Below is a small trained network, with its code and all its weights. Each question gives an input and a target symbol and asks what happens when units are switched off, that is, made to give their printed mean instead of their output.

import numpy as np


def w(rows, s, z=0):
    codes = np.array(rows[::2]) - 128.0
    scale = np.full(codes.shape[1], s)
    scale[-1] = z or s
    return codes * scale


def f(y):
    return np.maximum(y, 0)


def softmax(a):
    e = np.exp(a - a.max(-1, keepdims=True))
    return e / e.sum(-1, keepdims=True)


def log_softmax(a):
    a = a - a.max(-1, keepdims=True)
    return a - np.log(np.exp(a).sum(-1, keepdims=True))


def net(x, mask):
    ids = ['ΓΘΛΠαβδζηξτψ'.index(c) for c in x.split()]
    T = len(ids)
    res = E[ids] + P[:T]
    u = 0
    for l in range(2):
        r = res
        for j in range(2):
            rows = slice(4 * j, 4 * j + 4)
            q, k, v = (r @ M[l][rows].T for M in (Q, K, V))
            z = softmax(np.where(np.tri(T) > 0, q @ k.T / 4**0.5, -1e9)) @ v
            o = O[l][rows]
            res = res + np.where(mask[u + j], z, o[:, -1]) @ o[:, :-1]
        u += 2
        y = f(res @ A[l][:, :-1].T + A[l][:, -1])
        res = res + np.where(mask[u : u + 8], y, B[l][:, -1]) @ B[l][:, :-1]
        u += 8
    return log_softmax(res[-1] @ U[:, :-1].T + U[:, -1])


Q, K, V, O, A, B = {}, {}, {}, {}, {}, {}
E = w([
[131,102,193,89,161],'Γ',
[73,132,185,136,110],'Θ',
[38,134,166,224,227],'Λ',
[155,151,206,144,214],'Π',
[100,251,220,206,29],'α',
[213,128,76,122,199],'β',
[93,89,158,149,201],'δ',
[98,184,29,157,72],'ζ',
[95,254,143,119,154],'η',
[203,156,36,200,19],'ξ',
[175,36,142,189,57],'τ',
[93,85,165,102,141],'ψ',
],0.0086)
P = w([
[147,109,210,76,66],'0',
[149,136,95,254,178],'1',
[147,131,109,231,167],'2',
[139,124,118,220,169],'3',
[135,113,115,206,155],'4',
[116,101,106,182,140],'5',
[131,119,115,221,160],'6',
[124,94,121,168,143],'7',
[131,102,105,199,156],'8',
[100,64,90,160,106],'9',
[104,88,88,205,120],'10',
],0.0063)
Q[0] = w([
[94,245,31,125,63],'0.h0',
[109,211,143,73,236],'0.h0',
[74,50,220,201,178],'0.h0',
[176,137,64,117,8],'0.h0',
[73,45,180,88,180],'0.h1',
[208,254,78,81,64],'0.h1',
[251,240,81,201,110],'0.h1',
[164,164,134,105,153],'0.h1',
],0.0062)
K[0] = w([
[153,206,129,85,136],'0.h0',
[35,208,118,204,192],'0.h0',
[65,81,164,121,102],'0.h0',
[173,131,89,74,120],'0.h0',
[63,154,36,221,130],'0.h1',
[255,127,186,46,23],'0.h1',
[171,119,233,67,100],'0.h1',
[96,195,82,59,91],'0.h1',
],0.0068)
V[0] = w([
[138,226,145,202,191],'0.h0',
[53,159,106,248,160],'0.h0',
[32,77,131,28,76],'0.h0',
[75,221,178,143,216],'0.h0',
[148,254,126,53,71],'0.h1',
[78,160,78,181,81],'0.h1',
[207,149,171,194,165],'0.h1',
[166,130,199,93,109],'0.h1',
],0.0078)
O[0] = w([
[28,50,34,99,68,219],'0.h0',
[68,97,101,200,116,254],'0.h0',
[143,234,210,99,211,36],'0.h0',
[3,96,75,78,103,195],'0.h0',
[132,204,88,78,81,19],'0.h1',
[110,156,113,203,134,148],'0.h1',
[130,22,83,123,45,205],'0.h1',
[116,122,180,43,53,102],'0.h1',
],0.006,0.0063)
A[0] = w([
[86,169,1,101,103,4],'0.n0',
[150,48,215,229,95,118],'0.n1',
[216,67,41,127,144,197],'0.n2',
[16,120,120,110,118,174],'0.n3',
[102,239,127,135,15,231],'0.n4',
[63,101,196,88,92,149],'0.n5',
[104,134,136,255,182,180],'0.n6',
[130,79,144,175,46,208],'0.n7',
],0.0044,0.0017)
B[0] = w([
[249,173,137,120,85,154],'0.n0',
[133,48,173,188,198,239],'0.n1',
[171,201,101,209,4,186],'0.n2',
[124,43,99,105,185,225],'0.n3',
[45,119,229,139,35,148],'0.n4',
[77,115,167,90,130,155],'0.n5',
[123,14,71,77,135,254],'0.n6',
[174,55,117,153,134,241],'0.n7',
],0.0046,0.0069)
Q[1] = w([
[97,85,176,145,57],'1.h0',
[87,104,37,162,84],'1.h0',
[125,59,124,166,67],'1.h0',
[45,87,148,138,64],'1.h0',
[109,150,235,113,153],'1.h1',
[193,207,58,83,138],'1.h1',
[105,2,84,187,173],'1.h1',
[180,110,29,117,185],'1.h1',
],0.0056)
K[1] = w([
[140,190,187,3,137],'1.h0',
[154,183,135,130,87],'1.h0',
[152,216,157,37,60],'1.h0',
[92,189,155,137,65],'1.h0',
[92,102,85,168,125],'1.h1',
[174,118,75,86,143],'1.h1',
[167,190,239,48,130],'1.h1',
[165,213,157,58,179],'1.h1',
],0.0053)
V[1] = w([
[176,170,97,236,146],'1.h0',
[157,75,80,107,121],'1.h0',
[84,140,127,185,207],'1.h0',
[149,177,140,62,83],'1.h0',
[184,55,189,90,156],'1.h1',
[2,117,136,135,71],'1.h1',
[95,115,45,250,102],'1.h1',
[112,177,151,155,169],'1.h1',
],0.0078)
O[1] = w([
[159,50,116,35,61,21],'1.h0',
[45,195,54,94,50,127],'1.h0',
[134,80,183,101,121,60],'1.h0',
[173,186,100,158,140,136],'1.h0',
[114,145,43,80,146,252],'1.h1',
[66,142,205,254,135,228],'1.h1',
[89,74,185,103,26,1],'1.h1',
[190,62,196,120,176,95],'1.h1',
],0.006,0.0057)
A[1] = w([
[175,68,82,221,129,245],'1.n0',
[85,84,138,100,192,241],'1.n1',
[17,171,76,132,150,130],'1.n2',
[60,113,227,183,85,170],'1.n3',
[171,105,60,226,107,192],'1.n4',
[91,77,255,215,62,75],'1.n5',
[134,117,50,184,65,253],'1.n6',
[160,45,111,106,151,152],'1.n7',
],0.0057,0.0022)
B[1] = w([
[161,148,218,28,135,254],'1.n0',
[15,152,245,56,77,181],'1.n1',
[73,158,65,138,155,185],'1.n2',
[178,4,73,155,108,189],'1.n3',
[104,153,243,34,107,236],'1.n4',
[237,91,43,181,164,202],'1.n5',
[102,193,172,46,89,217],'1.n6',
[212,67,151,89,145,170],'1.n7',
],0.0045,0.017)
U = w([
[162,137,26,154,183,199],'Γ',
[133,131,232,105,153,42],'Θ',
[122,59,71,183,77,88],'Λ',
[37,184,86,149,92,221],'Π',
[153,118,131,202,139,30],'α',
[121,137,62,104,86,177],'β',
[70,58,145,88,189,99],'δ',
[223,64,184,101,148,137],'ζ',
[140,129,149,165,138,20],'η',
[112,137,242,36,40,255],'ξ',
[197,78,2,82,134,150],'τ',
[179,109,111,105,182,60],'ψ',
],0.0057,0.0023)

Each question gives the input, a string of symbols that net reads in full, and the target symbol t.
The units are the heads (4 rows each of Q, K, V and O) and the neurons (one row each of A and B). Each row of codes is followed by its name. A weight is (code - 128) times the scale printed after its matrix; where a second scale follows, it is the last column's (O, A, B and U).
mask holds one flag per unit, layer by layer, with each layer's heads first. A switched-off unit (its flag False) gives its mean, the last column of its rows in O or B, instead of its output. The means were averaged over made-up inputs and are rounded, as every weight is.
A unit's drop is (log p(t) with every unit on - log p(t) with that unit switched off) / (log p(t) with every unit on - log p(t) with every unit switched off).
The circuit of an input: a set's keep is (log p(t) with only the set's units on - log p(t) with every unit switched off) / (log p(t) with every unit on - log p(t) with every unit switched off). Starting from the 12 units with the biggest drops (on a tie, the unit counted first), units are removed one at a time, each time the one whose removal leaves the highest keep (on an exact tie, the one counted first), for as long as the keep stays at least 0.8.
units of the circuit, in order: the units of the circuit, biggest drop first
most important unit: the unit with the biggest drop
top k neurons in layer l: the k neurons of layer l with the biggest drops, biggest first
which heads matter: for each layer, one digit per head in row order, 1 if its drop is at least 0.15 and else 0, layers parted by /
input ξ τ ξ Λ η Γ Π Γ Π β, target ξ: units of the circuit, in order -> 1.h1, 1.h0
input Λ τ Γ ξ, target ξ: top neuron in layer 1 -> 1.n6
input Γ Λ α, target Λ: units of the circuit, in order -> 1.h1, 0.n4, 1.n3, 1.n5
input Λ ξ Θ, target Λ: which heads matter -> 00 / 11
input τ Λ Λ Θ, target τ: units of the circuit, in order -> 0.h0, 1.h1
input Λ Π Λ α Λ Λ Θ α, target Λ: which heads matter -> 00 / 01
input τ Λ ζ τ Π η Λ ξ τ Λ δ, target τ: units of the circuit, in order -> 1.h1, 0.h0
input τ Λ η Γ τ, target τ: units of the circuit, in order -> 1.h1, 0.h0
input Λ Λ ψ Λ Λ, target Λ: units of the circuit, in order -> 1.h1, 1.n5, 1.n3
input ζ Λ β Π τ Λ ξ, target ζ: which heads matter -> 11 / 11
input Λ τ α Λ Π Λ Π ξ δ, target Λ: top 3 neurons in layer 1 -> 1.n5, 1.n3, 1.n4
input Λ ζ Λ Π ζ, target Λ: units of the circuit, in order -> 1.h1, 1.n3, 0.h0
input Π Π Γ ξ Π Π ξ Γ, target Π: which heads matter -> 11 / 11
input Λ ζ Λ τ Λ ψ ξ ξ ξ, target ξ: most important unit -> 1.n6
input τ ξ Π, target τ: which heads matter -> 10 / 11
input Π α Θ ζ Λ Λ Λ Π Θ, target Π: which heads matter -> 11 / 11
input Π Π Γ ξ, target Π: units of the circuit, in order -> 0.h1, 1.h0, 1.h1, 1.n7
input τ Π Λ ψ, target τ: units of the circuit, in order -> 0.h0, 1.h1
input ξ τ τ, target ξ: units of the circuit, in order -> 0.h0, 1.h1, 1.n5
input ξ Λ ψ Λ τ Λ τ Λ ψ, target ξ: which heads matter -> 10 / 11
input Π τ δ Π ζ, target Π: most important unit -> 0.h1
input Λ Λ Θ Θ Π ζ, target Λ: units of the circuit, in order -> 1.h1, 1.n3, 1.n5, 0.h0
input Γ Λ Θ α Λ Π δ Λ ζ, target Γ: units of the circuit, in order -> 0.h0, 1.h1, 0.h1, 1.h0
input Θ ζ Π ξ ψ Π ξ Π Λ ξ τ, target ζ: top 2 neurons in layer 0 -> 0.n6, 0.n7
